How the elements are linked:
~: J348->J191, J651->J456, J14->J854, J960->J706, J890->J688, J349->J217, J730->J924, J331->J943, J113->J602, J278->J14, J769->J226, J757->J806, J157->J81, J539->J471, J61->J404, J793->J496, J629->J348, J407->J429, J405->J283, J60->J222, J30->J258, J88->J331, J873->J948, J128->J447, J553->J893, J848->J582, J137->J589, J152->J128, J59->J495, J283->J415, J491->J276, J272->J186, J582->J873, J495->J982, J608->J243, J877->J340, J538->J608, J252->J180, J688->J105, J992->J540, J471->J601, J854->J40, J81->J407, J540->J12, J789->J643, J192->J553, J893->J890, J644->J440, J415->J357, J982->J147, J399->J370, J357->J272, J706->J844, J258->J206, J191->J826, J894->J290, J850->J838, J340->J353, J818->J992, J924->J877, J948->J113, J763->J453, J367->J692, J206->J189, J189->J629, J767->J691, J243->J278, J572->J367, J269->J663, J692->J397, J709->J61, J496->J972, J276->J763, J580->J152, J844->J732, J290->J567, J820->J85, J447->J30, J829->J572, J93->J269, J602->J580, J404->J259, J826->J93, J281->J644, J370->J850, J567->J299, J170->J699, J514->J349, J147->J514, J943->J401, J484->J242, J972->J548, J373->J318, J643->J818, J116->J960, J453->J192, J217->J308, J353->J769, J838->J60, J699->J281, J226->J709, J222->J170, J105->J382, J691->J894, J318->J88, J589->J793, J12->J232, J186->J252, J308->J536, J259->J373, J429->J651, J263->J820, J732->J59, J601->J757, J40->J405, J401->J263, J806->J789, J262->J829, J548->J539, J456->J262, J397->J730, J663->J491, J232->J538, J382->J116, J440->J767, J299->J848, J242->J399, J180->J157, J85->J137, J536->J484
$: J348->J14, J651->J382, J14->J191, J960->J829, J890->J407, J349->J353, J730->J982, J331->J222, J113->J789, J278->J348, J769->J308, J757->J948, J157->J893, J539->J848, J61->J242, J793->J894, J629->J278, J407->J688, J405->J269, J60->J331, J30->J232, J88->J60, J873->J757, J128->J540, J553->J157, J848->J471, J137->J767, J152->J992, J59->J397, J283->J663, J491->J357, J272->J763, J582->J601, J495->J730, J608->J189, J877->J514, J538->J206, J252->J192, J688->J429, J992->J128, J471->J582, J854->J826, J81->J890, J540->J447, J789->J602, J192->J180, J893->J81, J644->J85, J415->J491, J982->J924, J399->J259, J357->J276, J706->J572, J258->J538, J191->J854, J894->J496, J850->J318, J340->J349, J818->J152, J924->J147, J948->J806, J763->J186, J367->J732, J206->J608, J189->J243, J767->J589, J243->J629, J572->J844, J269->J283, J692->J59, J709->J484, J496->J290, J276->J272, J580->J818, J844->J367, J290->J972, J820->J644, J447->J12, J829->J706, J93->J405, J602->J643, J404->J399, J826->J40, J281->J820, J370->J373, J567->J548, J170->J401, J514->J340, J147->J877, J943->J170, J484->J61, J972->J567, J373->J850, J643->J580, J116->J262, J453->J252, J217->J769, J353->J217, J838->J88, J699->J263, J226->J536, J222->J943, J105->J651, J691->J793, J318->J838, J589->J691, J12->J30, J186->J453, J308->J226, J259->J370, J429->J105, J263->J281, J732->J692, J601->J873, J40->J93, J401->J699, J806->J113, J262->J960, J548->J299, J456->J116, J397->J495, J663->J415, J232->J258, J382->J456, J440->J137, J299->J539, J242->J404, J180->J553, J85->J440, J536->J709
!: J348->J692, J651->J60, J14->J59, J960->J401, J890->J373, J349->J548, J730->J691, J331->J447, J113->J180, J278->J732, J769->J848, J757->J453, J157->J399, J539->J491, J61->J948, J793->J826, J629->J367, J407->J850, J405->J147, J60->J540, J30->J456, J88->J128, J873->J186, J128->J429, J553->J404, J848->J357, J137->J348, J152->J407, J59->J137, J283->J514, J491->J353, J272->J308, J582->J272, J495->J589, J608->J706, J877->J290, J538->J960, J252->J484, J688->J318, J992->J688, J471->J276, J854->J495, J81->J370, J540->J105, J789->J553, J192->J61, J893->J259, J644->J243, J415->J349, J982->J793, J399->J789, J357->J217, J706->J263, J258->J262, J191->J397, J894->J40, J850->J818, J340->J567, J818->J890, J924->J894, J948->J252, J763->J226, J367->J644, J206->J829, J189->J572, J767->J14, J243->J844, J572->J281, J269->J877, J692->J440, J709->J873, J496->J93, J276->J769, J580->J81, J844->J820, J290->J405, J820->J189, J447->J651, J829->J699, J93->J924, J602->J157, J404->J113, J826->J730, J281->J608, J370->J643, J567->J283, J170->J232, J514->J972, J147->J496, J943->J30, J484->J757, J972->J269, J373->J580, J643->J893, J116->J943, J453->J709, J217->J539, J353->J299, J838->J992, J699->J538, J226->J582, J222->J12, J105->J88, J691->J854, J318->J152, J589->J191, J12->J382, J186->J536, J308->J471, J259->J602, J429->J838, J263->J206, J732->J85, J601->J763, J40->J982, J401->J258, J806->J192, J262->J170, J548->J663, J456->J222, J397->J767, J663->J340, J232->J116, J382->J331, J440->J278, J299->J415, J242->J806, J180->J242, J85->J629, J536->J601

The rows follow the links: the fewer symbols apart two elements are, the more alike their rows tend to be.

Each row is also shifted at random along 4 hidden directions that mean nothing.

Some elements, each with a row of numbers:
J948	[53,-131,64,78,-64,-11,41,88,-54,-89,55,178,34,45,-95,112,-103,70,-65,-63,143,43,57,-37,-129,64]
J281	[-70,2,-30,-14,40,42,-15,-92,128,166,-65,-92,36,-100,77,-189,101,-120,145,48,10,-108,6,-47,-61,222]
J401	[-58,115,98,131,64,-16,74,-8,141,44,71,-61,-152,17,115,22,26,-13,34,218,-7,24,170,48,82,5]
J157	[-184,-81,-95,74,26,-42,95,34,-9,27,124,67,114,105,-101,-47,22,20,-68,-139,0,49,-175,57,120,-40]
J276	[211,-108,-241,171,-59,39,110,33,-124,-95,-42,75,71,-68,33,9,75,21,-30,-125,110,131,53,50,-138,179]
J243	[-155,33,-18,-64,-72,76,-79,-120,6,149,-82,-73,-88,-46,64,-112,15,146,115,79,107,-191,129,-57,-32,238]
J93	[479,143,-39,-93,-42,-28,-31,-46,49,-75,-197,42,35,36,-30,-8,38,-37,-29,69,-29,27,14,9,-26,-71]
J651	[-176,51,101,9,123,-65,77,100,135,77,61,-61,10,12,-30,-46,72,-172,-31,51,-96,-91,-72,-10,47,-78]
J404	[-56,-70,-60,171,-26,-34,118,24,5,-59,99,143,78,118,-65,55,-12,44,-69,-58,74,150,-6,77,7,-1]
J232	[12,88,145,-26,51,-26,59,107,65,124,69,-53,-143,52,19,-73,-40,93,-51,200,-6,-183,38,-21,219,-13]
J269	[89,82,-58,-23,5,6,-113,-92,-58,-152,-39,-70,-51,-48,92,159,47,-68,7,-64,-132,170,11,65,-41,-213]
J382	[-173,-37,177,-41,76,-34,46,123,54,38,30,-100,39,-66,1,-52,-71,-147,37,97,-91,-76,-30,-90,-8,-4]
J589	[161,74,94,-219,44,11,-195,-152,81,8,-67,-76,31,-32,25,-50,-44,-132,108,34,-163,42,-138,-30,83,-187]
J456	[-237,-37,135,-30,7,5,47,108,-10,68,11,-119,-40,-61,30,-48,-76,15,31,127,-4,-152,89,-93,-9,112]
J61	[-28,-59,55,28,-44,-16,2,87,-90,-9,141,172,-88,126,-97,113,-90,216,-137,-90,136,-38,-29,26,93,-59]
J192	[140,-115,-39,110,-66,-16,122,89,-27,-34,11,189,95,75,-114,0,-40,75,-81,-57,158,44,16,6,-73,147]
J278	[146,137,-90,16,-48,27,-7,-160,119,96,-130,9,-47,49,51,-109,103,92,76,130,99,-48,122,41,21,153]
J943	[-96,14,173,-38,27,-12,53,125,21,79,26,-75,-87,-5,9,-60,-92,43,-9,180,-1,-163,65,-72,106,45]
J407	[-186,-46,34,62,-67,-52,165,137,-48,-8,-5,45,93,105,-114,-19,-78,119,-75,69,61,-42,82,-41,-21,98]
J373	[-35,-76,103,-49,1,-73,101,166,23,37,-9,95,171,87,-189,-93,-66,-26,-88,1,27,-106,-107,-82,-9,46]
J14	[-4,191,-82,-2,17,17,-105,-231,147,45,-75,-39,-61,36,69,8,155,-44,91,33,-20,51,59,73,-38,-39]
J663	[77,114,-12,-66,43,3,-157,18,19,-61,-52,37,-121,-70,-23,182,180,-119,-75,-169,-9,-84,8,18,-245,-130]
J495	[55,75,-13,-126,-23,27,-140,-172,86,-5,-162,-47,61,-68,18,-29,66,-138,136,-2,-51,18,26,-47,-192,26]
J688	[-103,-8,53,99,-19,-77,202,134,12,-51,36,24,92,118,-60,-4,-84,39,-67,130,-12,67,51,9,69,-6]
J548	[34,12,-67,-85,-17,37,-132,27,-107,-54,-72,-14,-60,-117,5,106,105,-42,-33,-183,-11,-85,-14,-21,-190,-32]
J838	[-64,55,137,145,56,-102,190,108,120,-93,59,37,70,99,-37,88,-43,-105,-58,158,-73,159,84,36,-8,-102]
J769	[233,-39,-192,78,-30,14,44,64,-115,-17,20,78,-52,2,-3,8,77,129,-124,-143,80,-11,-50,72,79,24]
J471	[237,-118,-107,100,-4,12,44,35,-119,-122,48,55,27,-56,47,67,-39,-13,-31,-104,10,184,-37,55,29,-33]
J340	[109,-8,-149,-88,5,34,-99,-2,-84,-22,-98,-50,19,-125,11,-11,121,-96,-5,-186,-66,-53,-95,-12,-113,-20]
J567	[-17,-10,-178,-82,-12,48,-104,-41,-149,-36,-59,-93,-8,-118,46,6,115,-29,5,-196,-87,-20,-85,12,-52,-48]
J217	[186,-83,-67,-13,-67,34,-28,78,-197,-89,2,40,-68,-49,18,96,-62,144,-85,-90,53,6,23,3,11,-11]
J873	[-72,-99,21,23,38,12,-86,66,-49,-6,148,144,-67,-6,-70,131,37,9,-87,-233,85,-58,-101,14,-74,-55]
J553	[-1,-107,-127,150,-13,-39,156,34,-4,-18,55,121,159,108,-90,-59,17,16,-62,-86,62,122,-96,63,48,59]
J691	[9,97,21,-174,-42,33,-190,-149,25,6,-141,-58,-16,-46,6,13,37,-17,99,-5,-29,-59,31,-52,-136,-17]
J539	[220,-44,-109,11,-74,31,4,83,-136,-67,-68,73,-48,-66,-21,55,42,99,-85,-111,112,-71,51,-15,-116,91]
J514	[198,67,-109,-38,32,3,-78,-47,8,-87,-92,-35,28,-76,34,47,134,-171,2,-115,-110,86,-62,36,-108,-113]
J602	[-140,-102,36,92,45,-57,76,34,44,-64,106,91,162,68,-88,44,-28,-136,-19,-81,-24,148,-97,19,-65,-56]
J170	[-93,64,121,68,19,-10,91,62,56,46,35,-69,-121,-3,76,-14,-50,76,16,221,22,-55,171,-20,77,72]
J982	[195,184,-12,-167,-61,10,-132,-70,40,17,-179,35,-85,42,-62,26,87,76,-33,14,41,-158,54,-17,-91,-35]
J152	[-28,15,110,41,-11,-88,162,160,36,-9,33,81,58,148,-133,3,-79,59,-117,118,16,-35,18,-13,70,-39]
J692	[143,177,1,14,-13,12,-70,-197,150,23,-60,-2,-87,74,72,7,53,26,83,147,6,69,107,67,43,-36]
J186	[80,-123,-27,56,47,3,-21,73,7,-25,74,144,30,-42,-72,77,79,-116,-59,-223,84,8,-107,12,-160,24]
J88	[-337,-25,-31,109,38,-34,149,58,-23,-9,83,-117,64,21,32,-37,-13,-30,3,55,-115,86,-9,27,94,-28]
J415	[118,-73,-87,-89,-55,61,-86,68,-165,-69,-111,-20,5,-141,-3,37,19,-10,-27,-155,28,-75,3,-60,-186,80]
J263	[47,-33,88,-36,113,5,-17,-68,111,96,51,-137,36,-85,115,-154,-45,-176,143,116,-138,46,-101,-20,181,-15]
J429	[-266,-6,-29,147,14,-45,198,75,-5,-13,53,-59,84,74,-8,-37,-10,13,-39,85,-62,83,38,46,88,0]
J331	[-168,46,90,-24,93,-47,61,129,126,125,21,-67,0,-2,-59,-97,86,-127,-34,49,-59,-195,-71,-40,20,4]
J580	[-175,-45,178,0,3,-57,57,130,50,-28,37,101,88,72,-156,71,-75,-55,-62,-1,37,-47,-2,-61,-136,-25]

The symbols that take the first to the second take the third to the fourth, perhaps in another order. What is the fourth?
Answers are names.
[197,-135,-16,2,-44,-27,67,117,-79,27,59,167,75,97,-126,-71,-101,132,-119,-82,108,-54,-139,-11,137,39]
: [124,-95,-119,87,-59,-10,130,87,-48,42,32,176,84,113,-127,-75,-3,143,-125,-96,157,-33,-78,36,75,121]
:: [29,46,-114,-85,-15,42,-98,-230,32,39,-111,-112,81,-46,84,-134,42,-57,144,9,-88,84,-48,16,47,27]
: J191

[-31,-86,-92,150,-20,-26,128,28,-27,-34,103,131,101,113,-70,10,-8,62,-67,-82,67,121,-43,72,53,25]
: [-192,-71,112,13,34,-58,41,85,57,-15,90,93,115,77,-140,43,-39,-107,-49,-77,-12,6,-109,-22,-63,-65]
:: [211,-23,-31,-122,-2,18,-105,70,-79,-60,-87,17,-13,-117,-32,53,54,-86,-46,-148,-17,-91,-58,-49,-157,-21]
: J848

[97,-111,-157,89,47,12,7,28,-70,-25,110,64,14,-22,1,17,78,-38,-68,-217,22,65,-153,80,31,-29]
: [122,-181,54,-2,62,-4,-47,70,-36,-73,111,114,69,-56,-55,68,-51,-141,-26,-181,7,85,-163,-16,-66,-64]
:: [71,92,17,-165,-61,29,-156,-115,20,-18,-177,-35,4,-57,-11,18,10,-30,84,13,-14,-55,61,-66,-178,17]
: J40

[328,40,-5,-51,-7,-1,-59,126,-48,-40,-40,120,-106,-17,-66,91,57,36,-145,-102,77,-138,-18,2,-68,-52]
: [273,-34,-37,-27,-34,13,-37,101,-144,-69,2,73,-77,-21,-10,73,-31,110,-122,-87,56,-29,-22,3,41,-43]
:: [123,-38,-18,-24,-62,36,-82,76,-132,-117,-53,44,-76,-100,4,162,6,40,-49,-101,80,-41,100,-41,-227,34]
: J539

[32,52,188,-159,-8,27,-144,-97,40,82,2,-53,-131,-5,66,-25,-145,89,89,164,-3,-93,41,-66,149,-43]
: [168,68,76,-71,-18,22,-77,-158,53,18,-34,-46,-58,44,88,-47,-114,81,96,189,-31,78,59,2,172,-52]
:: [99,183,12,5,-21,16,-70,-185,140,36,-51,1,-131,85,76,24,47,77,74,149,31,34,132,61,52,-30]
: J14

[148,-179,-59,99,48,6,11,29,-49,-116,82,78,108,-95,24,75,-13,-179,8,-164,-10,205,-85,31,-110,-8]
: [39,-151,40,37,68,1,-59,54,-45,-94,146,95,20,-64,-12,126,-29,-117,-31,-190,-2,103,-120,8,-69,-92]
:: [83,124,-3,82,129,-20,72,-39,228,142,34,-47,-71,15,68,-135,151,-119,38,132,-29,-37,-6,62,136,18]
: J206

[-69,-32,136,-54,74,-29,79,142,81,80,-20,-71,63,-64,-29,-126,-31,-146,23,104,-49,-144,-30,-103,-25,88]
: [-52,70,44,29,121,9,-16,-76,150,120,77,-104,-84,-29,99,-97,69,-92,72,104,-71,-23,-41,41,157,-24]
:: [98,111,-86,-29,32,2,-105,-77,-22,-101,-26,-51,-74,-41,50,130,113,-75,-18,-105,-120,88,-33,76,-28,-214]
: J848

[18,-205,-46,-24,-83,28,22,97,-188,22,67,107,65,25,-90,-46,-137,191,-82,-134,128,-70,-117,-40,76,107]
: [-51,-63,-92,189,25,-53,165,27,129,-31,6,152,217,75,-120,-8,120,-172,-16,-100,66,127,-30,49,-217,113]
:: [-49,88,9,-152,-103,49,-170,-129,-48,-42,-170,-63,-48,-49,20,70,-7,67,81,4,9,-55,128,-56,-192,21]
: J269

[-99,-31,27,64,73,21,32,-100,90,41,30,-153,19,-109,164,-83,-5,-147,172,136,-83,114,50,-8,28,80]
: [99,-53,165,-119,-3,33,-77,-75,81,49,-73,-68,44,-103,77,-97,-140,-93,173,166,-20,-18,56,-118,-37,126]
:: [-123,-154,70,-23,-65,-39,126,146,-71,-15,-25,39,201,40,-137,-77,-167,23,-24,33,14,-27,-31,-100,-36,111]
: J838

[110,85,-294,56,-59,41,0,-110,-51,-73,-176,-55,39,-62,55,3,200,-20,21,-99,-19,88,81,78,-160,70]
: [219,56,-32,-126,22,12,-116,72,-33,-8,-64,51,-84,-65,-59,56,134,-58,-104,-166,12,-178,-84,-23,-123,-64]
:: [-13,60,-84,-103,-10,45,-126,-221,31,41,-93,-114,41,-44,78,-87,40,-45,134,-5,-91,53,-49,13,40,-19]
: J982

[-20,-216,-87,2,5,42,-38,53,-140,-10,99,58,70,-75,-29,-6,-37,-18,-29,-242,37,9,-178,-16,-5,26]
: [61,-110,-188,89,31,15,28,48,-36,36,62,101,46,-39,-40,-34,154,-55,-73,-273,81,-24,-151,55,-66,81]
:: [122,8,-102,-130,-138,58,-91,-105,-193,-86,-153,-97,20,-43,53,-13,-114,165,46,33,-47,54,70,-23,47,-3]
: J40

[-186,-28,94,8,80,-24,89,103,91,34,-11,-83,78,-73,-12,-60,19,-188,42,76,-58,-66,28,-74,-121,81]
: [-18,46,54,62,1,0,135,104,75,93,-37,-49,-50,-17,35,-106,7,40,10,193,60,-135,147,-42,1,201]
:: [-178,-48,86,18,8,-54,83,119,65,4,0,110,125,74,-172,9,0,-65,-57,-43,53,-71,-23,-47,-177,59]
: J318

[62,-69,-80,136,21,9,8,12,-91,-117,125,65,-53,-32,56,158,23,-16,-42,-151,5,172,-13,96,-22,-93]
: [82,-67,84,9,92,-13,-86,83,40,-28,160,159,-62,7,-77,143,47,-107,-99,-207,35,-21,-151,27,-65,-151]
:: [154,-240,-56,-6,-3,20,29,106,-77,2,14,127,177,-73,-100,-75,-34,-71,-22,-201,88,-22,-165,-59,-96,151]
: J61

